Below are the code and all the weights of a small trained network. Each question names an input and a target symbol and asks about switching units off, where a switched-off unit gives its printed mean instead of its output.

import numpy as np


def w(rows, s, z=0):
    codes = np.array(rows[::2]) - 128.0
    scale = np.full(codes.shape[1], s)
    scale[-1] = z or s
    return codes * scale


def norm(h):
    return h / np.sqrt((h * h).mean(-1, keepdims=True) + 1e-5)


def f(y):
    return np.maximum(y, 0)


def softmax(a):
    e = np.exp(a - a.max(-1, keepdims=True))
    return e / e.sum(-1, keepdims=True)


def log_softmax(a):
    a = a - a.max(-1, keepdims=True)
    return a - np.log(np.exp(a).sum(-1, keepdims=True))


def net(x, mask):
    ids = ['ΞΣγδεζμτ'.index(c) for c in x.split()]
    T = len(ids)
    res = E[ids] + P[:T]
    u = 0
    for l in range(3):
        r = norm(res)
        for j in range(2):
            rows = slice(2 * j, 2 * j + 2)
            q, k, v = (r @ M[l][rows].T for M in (Q, K, V))
            z = softmax(np.where(np.tri(T) > 0, q @ k.T / 2**0.5, -1e9)) @ v
            o = O[l][rows]
            res = res + np.where(mask[u + j], z, o[:, -1]) @ o[:, :-1]
        u += 2
        y = f(norm(res) @ A[l][:, :-1].T + A[l][:, -1])
        res = res + np.where(mask[u : u + 8], y, B[l][:, -1]) @ B[l][:, :-1]
        u += 8
    return log_softmax(norm(res)[-1] @ U[:, :-1].T + U[:, -1])


Q, K, V, O, A, B = {}, {}, {}, {}, {}, {}
E = w([
[170,160,156],'Ξ',
[150,230,146],'Σ',
[126,81,176],'γ',
[176,3,79],'δ',
[30,45,68],'ε',
[3,142,42],'ζ',
[159,161,156],'μ',
[189,66,115],'τ',
],0.015)
P = w([
[178,73,187],'0',
[153,133,124],'1',
[161,142,119],'2',
[175,140,137],'3',
[151,160,111],'4',
[153,140,122],'5',
[111,251,12],'6',
[153,154,119],'7',
[161,133,135],'8',
[160,140,121],'9',
[147,139,106],'10',
[147,150,82],'11',
[107,238,2],'12',
],0.0083)
Q[0] = w([
[2,111,120],'0.h1',
[138,154,21],'0.h1',
[132,28,67],'0.h2',
[207,86,122],'0.h2',
],0.037)
K[0] = w([
[83,45,30],'0.h1',
[144,253,101],'0.h1',
[88,165,212],'0.h2',
[29,91,188],'0.h2',
],0.035)
V[0] = w([
[53,123,111],'0.h1',
[120,251,184],'0.h1',
[135,208,187],'0.h2',
[121,104,116],'0.h2',
],0.026)
O[0] = w([
[33,135,139,83],'0.h1',
[146,250,213,250],'0.h1',
[100,252,98,114],'0.h2',
[138,83,137,130],'0.h2',
],0.018,0.02)
A[0] = w([
[83,154,227,69],'0.n1',
[76,81,6,168],'0.n2',
[197,162,129,143],'0.n3',
[172,119,130,139],'0.n4',
[200,81,254,138],'0.n5',
[2,144,34,177],'0.n6',
[145,172,40,77],'0.n7',
[98,137,138,2],'0.n8',
],0.022,0.0048)
B[0] = w([
[158,121,80,191],'0.n1',
[169,189,84,185],'0.n2',
[161,141,185,204],'0.n3',
[134,152,142,160],'0.n4',
[115,196,111,250],'0.n5',
[130,123,1,186],'0.n6',
[157,112,161,147],'0.n7',
[119,131,139,130],'0.n8',
],0.044,0.018)
Q[1] = w([
[63,144,252],'1.h1',
[234,180,134],'1.h1',
[139,144,216],'1.h2',
[61,118,180],'1.h2',
],0.036)
K[1] = w([
[253,81,171],'1.h1',
[35,122,203],'1.h1',
[41,51,176],'1.h2',
[126,137,65],'1.h2',
],0.033)
V[1] = w([
[9,185,89],'1.h1',
[9,97,227],'1.h1',
[4,65,104],'1.h2',
[193,176,125],'1.h2',
],0.024)
O[1] = w([
[59,197,21,127],'1.h1',
[237,249,100,45],'1.h1',
[220,7,134,5],'1.h2',
[73,179,120,203],'1.h2',
],0.017,0.03)
A[1] = w([
[216,93,191,145],'1.n1',
[251,143,142,105],'1.n2',
[36,127,75,125],'1.n3',
[147,160,213,104],'1.n4',
[217,150,108,134],'1.n5',
[140,120,125,3],'1.n6',
[36,94,185,68],'1.n7',
[42,105,177,124],'1.n8',
],0.022,0.0059)
B[1] = w([
[113,253,110,150],'1.n1',
[26,129,59,169],'1.n2',
[63,200,166,209],'1.n3',
[249,149,175,247],'1.n4',
[93,119,67,162],'1.n5',
[84,106,106,128],'1.n6',
[9,126,135,134],'1.n7',
[122,172,183,139],'1.n8',
],0.027,0.012)
Q[2] = w([
[189,198,99],'2.h1',
[253,159,135],'2.h1',
[250,128,234],'2.h2',
[47,131,96],'2.h2',
],0.048)
K[2] = w([
[193,97,149],'2.h1',
[161,3,147],'2.h1',
[163,19,177],'2.h2',
[91,201,120],'2.h2',
],0.044)
V[2] = w([
[42,115,64],'2.h1',
[166,196,3],'2.h1',
[218,126,115],'2.h2',
[75,124,148],'2.h2',
],0.051)
O[2] = w([
[101,85,64,81],'2.h1',
[3,142,72,195],'2.h1',
[173,188,101,2],'2.h2',
[111,93,151,190],'2.h2',
],0.053,0.019)
A[2] = w([
[161,75,58,4],'2.n1',
[173,110,253,100],'2.n2',
[74,163,122,127],'2.n3',
[130,128,130,35],'2.n4',
[9,85,204,10],'2.n5',
[188,135,139,34],'2.n6',
[125,148,120,40],'2.n7',
[102,198,71,168],'2.n8',
],0.037,0.005)
B[2] = w([
[200,217,134,135],'2.n1',
[92,2,86,216],'2.n2',
[85,117,68,229],'2.n3',
[103,123,139,128],'2.n4',
[3,140,174,230],'2.n5',
[160,122,188,150],'2.n6',
[121,118,112,141],'2.n7',
[134,56,65,249],'2.n8',
],0.054,0.021)
U = w([
[161,152,202,177],'Ξ',
[115,248,117,118],'Σ',
[47,87,231,1],'γ',
[221,149,87,204],'δ',
[175,87,1,93],'ε',
[92,91,79,19],'ζ',
[159,152,203,181],'μ',
[161,23,134,194],'τ',
],0.019,0.007)

Each question gives the input, a string of symbols that net reads in full, and the target symbol t.
The units are the heads (2 rows each of Q, K, V and O) and the neurons (one row each of A and B). Each row of codes is followed by its name. A weight is (code - 128) times the scale printed after its matrix; where a second scale follows, it is the last column's (O, A, B and U).
mask holds one flag per unit, layer by layer, with each layer's heads first. A switched-off unit (its flag False) gives its mean, the last column of its rows in O or B, instead of its output. The means were averaged over made-up inputs and are rounded, as every weight is.
A unit's drop is (log p(t) with every unit on - log p(t) with that unit switched off) / (log p(t) with every unit on - log p(t) with every unit switched off).
The circuit of an input: a set's keep is (log p(t) with only the set's units on - log p(t) with every unit switched off) / (log p(t) with every unit on - log p(t) with every unit switched off). Starting from the 12 units with the biggest drops (on a tie, the unit counted first), units are removed one at a time, each time the one whose removal leaves the highest keep (on an exact tie, the one counted first), for as long as the keep stays at least 0.8.
units of the circuit, in order: the units of the circuit, biggest drop first
top k neurons: the k neurons with the biggest drops, biggest first
top k neurons in layer l: the k neurons of layer l with the biggest drops, biggest first
which heads matter: for each layer, one digit per head in row order, 1 if its drop is at least 0.15 and else 0, layers parted by /
input Ξ Σ μ μ, target Ξ: top 2 neurons	[0.n6 0.n5]
input γ ε τ Σ μ γ Σ Σ Σ ε γ τ Σ, target γ: units of the circuit, in order	[1.h1 0.h1 0.n6 2.h2]
input μ Σ γ Ξ Σ Σ Σ γ Σ Σ τ, target μ: which heads matter	11 / 10 / 11
input γ ζ τ Σ μ γ ζ δ, target γ: units of the circuit, in order	[1.h1 0.n6 0.h1 2.h2]
input Σ τ Σ γ μ Ξ ε, target ε: units of the circuit, in order	[0.h1 0.n6]
input Ξ μ Σ, target Ξ: top 2 neurons in layer 0	[0.n5 0.n6]
input γ Σ γ δ τ Σ γ γ Σ Σ Σ ζ τ, target γ: units of the circuit, in order	[1.h1 0.n6 0.h1 2.h2]
input ε Σ ζ Σ Σ Ξ Σ τ μ, target ε: which heads matter	11 / 01 / 01
input Σ ζ δ Ξ Σ Σ τ Σ Σ δ Ξ, target Σ: top neuron in layer 0	[0.n5]
input Σ τ Ξ Σ Σ μ μ, target Σ: which heads matter	10 / 00 / 01
input τ μ τ δ Σ γ Σ τ τ Σ μ, target τ: top 2 neurons	[0.n6 0.n5]
input τ Σ τ γ ε Ξ Σ γ γ Σ τ Σ, target τ: which heads matter	11 / 10 / 10
input Ξ τ Σ Σ τ Σ μ Σ τ ε τ Σ Σ, target Ξ: which heads matter	01 / 00 / 11
input Σ Σ τ Σ Σ δ μ Ξ τ γ δ, target Σ: top neuron	[0.n5]
input γ τ γ Ξ Σ τ Ξ δ τ ε γ Σ τ, target γ: which heads matter	10 / 10 / 00
input Σ ζ Σ Σ, target Σ: top 2 neurons	[0.n5 0.n6]
input Ξ Ξ ε Σ τ γ Ξ τ, target Ξ: which heads matter	11 / 00 / 11
input Σ Σ Σ γ γ γ ζ μ, target Σ: top 2 neurons	[0.n6 0.n2]
input δ μ Σ Σ Σ μ γ Σ, target δ: top 2 neurons	[0.n5 0.n6]
input γ γ τ τ γ Σ τ μ μ Σ Σ τ Σ, target γ: top 3 neurons	[0.n5 0.n2 0.n6]
input Ξ Σ Σ μ γ δ μ τ τ Σ ζ δ δ, target Ξ: which heads matter	11 / 10 / 11
input ε Σ γ τ Ξ τ Σ Σ ζ δ, target ε: top 2 neurons in layer 0	[0.n5 0.n6]
input δ Σ Σ γ τ ε τ Ξ Ξ Σ Σ δ, target δ: top 2 neurons in layer 0	[0.n6 0.n5]
input γ γ τ γ Σ τ Ξ δ, target γ: top 3 neurons	[0.n2 0.n5 0.n6]
input μ τ Σ τ, target μ: which heads matter	11 / 00 / 11
input Σ τ τ τ τ Σ Σ γ Σ, target Σ: top 3 neurons	[0.n5 0.n6 2.n5]
input Ξ τ Σ Ξ μ Ξ ε Ξ μ Σ μ, target Ξ: top 2 neurons in layer 0	[0.n6 0.n2]
input δ τ Σ ζ Σ τ Σ γ γ τ γ Σ Σ, target δ: top 3 neurons in layer 0	[0.n6 0.n3 0.n5]
input δ Ξ γ ζ μ, target δ: top 4 neurons in layer 0	[0.n6 0.n5 0.n3 0.n1]
